Below are the code and all the weights of a small trained network. Each question names an input and a class and asks about switching units off, where a switched-off unit gives its printed mean instead of its output.

import numpy as np


def w(rows, s, z=0):
    codes = np.array(rows[::2]) - 128.0
    scale = np.full(codes.shape[1], s)
    scale[-1] = z or s
    return codes * scale


def norm(h):
    return h / np.sqrt((h * h).mean(-1, keepdims=True) + 1e-5)


def f(y):
    return y / 2 * (1 + np.tanh(0.7978845608 * (y + 0.044715 * y**3)))


def log_softmax(a):
    a = a - a.max(-1, keepdims=True)
    return a - np.log(np.exp(a).sum(-1, keepdims=True))


def net(x, mask):
    res = np.array(x, float).reshape(1, 8) / 4 @ E
    u = 0
    for l in range(2):
        y = f(norm(res) @ A[l][:, :-1].T + A[l][:, -1])
        res = res + np.where(mask[u : u + 12], y, B[l][:, -1]) @ B[l][:, :-1]
        u += 12
    return log_softmax(norm(res)[-1] @ U[:, :-1].T + U[:, -1])


A, B = {}, {}
E = w([
[129,128,127,129,128,130,129,128,126,129],'x0',
[88,2,231,83,162,122,166,132,94,140],'x1',
[143,92,74,143,111,95,116,135,94,199],'x2',
[82,83,59,110,136,137,175,235,200,121],'x3',
[137,134,139,126,134,122,111,147,125,125],'x4',
[219,98,125,94,96,152,133,131,154,132],'x5',
[192,78,85,196,213,54,177,88,129,69],'x6',
[156,199,116,51,198,144,222,168,49,148],'x7',
],0.0088)
A[0] = w([
[111,137,100,82,89,136,89,144,108,133,86],'0.n1',
[198,90,116,103,121,197,105,131,114,98,74],'0.n2',
[49,160,133,182,165,117,131,135,97,130,78],'0.n3',
[144,164,144,117,161,115,158,130,136,164,72],'0.n4',
[117,166,180,116,138,157,151,111,174,38,22],'0.n5',
[159,156,184,148,112,118,113,84,73,139,17],'0.n6',
[127,99,86,139,99,75,132,151,94,199,13],'0.n7',
[131,153,148,105,169,135,169,135,118,149,2],'0.n8',
[171,140,119,168,164,79,153,122,160,118,16],'0.n9',
[203,113,128,86,92,139,146,121,155,122,79],'0.n10',
[96,106,156,158,96,102,116,95,175,124,15],'0.n11',
[153,129,116,166,118,61,118,110,98,252,88],'0.n12',
],0.012,0.0047)
B[0] = w([
[110,121,134,215,189,162,130,106,79,148,192],'0.n1',
[86,172,121,128,158,33,87,114,137,203,176],'0.n2',
[161,156,128,34,133,20,77,79,210,241,225],'0.n3',
[113,83,78,103,27,109,91,102,117,75,152],'0.n4',
[108,28,8,80,248,222,2,127,106,143,218],'0.n5',
[154,155,197,119,144,178,163,39,169,65,213],'0.n6',
[131,104,115,53,207,197,55,132,176,73,193],'0.n7',
[145,124,89,108,57,74,63,140,59,135,165],'0.n8',
[77,141,143,219,163,135,135,132,61,160,226],'0.n9',
[75,160,126,74,163,34,79,85,180,204,193],'0.n10',
[167,127,115,119,81,97,80,142,113,128,213],'0.n11',
[135,101,102,79,168,195,105,98,163,90,254],'0.n12',
],0.0094,0.0034)
A[1] = w([
[102,132,154,113,91,187,114,125,160,211,14],'1.n1',
[130,220,71,180,114,159,90,106,126,142,29],'1.n2',
[118,156,157,107,81,189,124,116,135,160,185],'1.n3',
[177,61,101,154,179,61,152,90,125,91,147],'1.n4',
[108,58,190,91,96,107,161,120,79,143,1],'1.n5',
[91,58,194,109,151,120,107,117,93,158,115],'1.n6',
[85,98,75,138,123,118,174,254,193,159,44],'1.n7',
[109,147,157,86,93,189,108,157,109,141,73],'1.n8',
[185,219,101,38,150,136,202,143,15,137,31],'1.n9',
[144,96,141,193,61,120,60,114,154,105,34],'1.n10',
[143,81,79,109,129,150,108,137,117,125,89],'1.n11',
[80,126,128,114,145,98,147,121,171,144,91],'1.n12',
],0.011,0.0029)
B[1] = w([
[107,125,121,180,185,100,145,127,69,196,188],'1.n1',
[193,120,118,79,105,157,210,204,182,121,208],'1.n2',
[113,145,149,173,188,93,152,139,103,97,183],'1.n3',
[74,181,149,164,133,152,121,175,93,193,254],'1.n4',
[140,175,118,123,124,140,138,164,191,93,177],'1.n5',
[211,172,20,120,89,150,187,181,184,118,236],'1.n6',
[184,129,212,133,131,128,119,8,107,81,238],'1.n7',
[118,137,96,210,165,130,117,119,108,151,169],'1.n8',
[69,40,142,136,65,102,79,126,133,109,212],'1.n9',
[64,72,131,66,87,91,132,139,66,99,203],'1.n10',
[124,141,131,110,146,141,113,134,108,94,180],'1.n11',
[137,185,147,91,100,136,104,97,112,155,160],'1.n12',
],0.013,0.0071)
U = w([
[64,69,118,108,31,75,88,161,84,85,176],'0',
[90,182,138,248,161,139,166,182,63,177,154],'1',
[196,185,102,102,76,154,201,208,205,90,147],'2',
[129,109,88,83,201,192,59,131,126,118,248],'3',
[167,161,211,135,121,125,144,30,115,78,2],'4',
[119,192,132,76,119,18,97,116,182,224,14],'5',
],0.017,0.0015)

Each question gives the input, the list of numbers given to net, and the class t.
The units are the neurons (one row each of A and B). Each row of codes is followed by its name. A weight is (code - 128) times the scale printed after its matrix; where a second scale follows, it is the last column's (A, B and U).
mask holds one flag per neuron, layer by layer. A switched-off neuron (its flag False) gives its mean, the last column of its row in B, instead of its output. The means were averaged over made-up inputs and are rounded, as every weight is.
A unit's drop is (log p(t) with every unit on - log p(t) with that unit switched off) / (log p(t) with every unit on - log p(t) with every unit switched off).
The circuit of an input: a set's keep is (log p(t) with only the set's units on - log p(t) with every unit switched off) / (log p(t) with every unit on - log p(t) with every unit switched off). Starting from the 12 units with the biggest drops (on a tie, the unit counted first), units are removed one at a time, each time the one whose removal leaves the highest keep (on an exact tie, the one counted first), for as long as the keep stays at least 0.8.
circuit, biggest first: the units of the circuit, biggest drop first
most important unit: the unit with the biggest drop
top k neurons: the k neurons with the biggest drops, biggest first
k most important neurons of layer l: the k neurons of layer l with the biggest drops, biggest first
input [-6,6,2,-6,-2,-3,6,-2], class 1: circuit, biggest first : (1.n4)
input [-7,6,7,7,-3,-8,6,-1], class 5: top 3 neurons : (0.n3 0.n5 1.n4)
input [-7,-4,0,-1,-4,5,-5,1], class 1: 2 most important neurons of layer 0 : (0.n1 0.n3)
input [-4,-1,6,6,1,6,2,2], class 3: 2 most important neurons of layer 0 : (0.n7 0.n3)
input [6,-6,8,5,-2,-3,2,-7], class 3: top 3 neurons : (0.n7 0.n12 1.n9)
input [-2,4,4,6,2,8,2,-6], class 5: 2 most important neurons of layer 0 : (0.n10 0.n2)
input [4,-4,-6,2,-8,-4,5,5], class 3: top 3 neurons : (0.n5 1.n10 1.n6)
input [-3,4,2,-4,-6,-4,5,-6], class 0: top 2 neurons : (1.n10 0.n11)
input [6,-7,2,-5,-7,8,8,0], class 1: top 4 neurons : (1.n4 0.n9 1.n6 0.n3)
input [-3,0,-3,-5,4,8,1,2], class 5: 2 most important neurons of layer 0 : (0.n10 0.n2)
input [5,6,-7,8,6,5,-5,-5], class 4: circuit, biggest first : (1.n7 0.n7)
input [7,7,4,5,2,4,-6,-3], class 2: top 2 neurons : (1.n6 1.n5)
input [-6,-8,0,-4,5,-8,-2,-7], class 2: top 3 neurons : (1.n2 1.n9 0.n10)
input [8,0,1,4,1,-4,-2,-1], class 4: top 2 neurons : (1.n7 0.n10)
input [5,-8,-7,-3,-7,-8,1,3], class 2: most important unit : 1.n2
input [4,-1,-5,-8,-3,-3,0,8], class 0: 2 most important neurons of layer 1 : (1.n9 1.n7)
input [-2,1,7,-5,1,5,-5,-1], class 3: top 2 neurons : (0.n12 1.n7)
input [-6,-3,-7,6,-7,-5,7,-8], class 0: 2 most important neurons of layer 1 : (1.n10 1.n1)
input [6,3,1,-6,-7,0,-6,-1], class 1: top 2 neurons : (1.n7 1.n3)
input [-3,-5,1,-5,-8,3,4,-2], class 2: most important neuron of layer 1 : (1.n2)
input [5,-3,-4,-1,-8,3,3,-1], class 3: top 2 neurons : (0.n5 1.n1)
input [-1,-3,4,5,-1,8,-8,-6], class 1: top 2 neurons : (1.n1 0.n1)
input [-1,6,-3,7,8,-3,0,2], class 4: 2 most important neurons of layer 1 : (1.n7 1.n2)
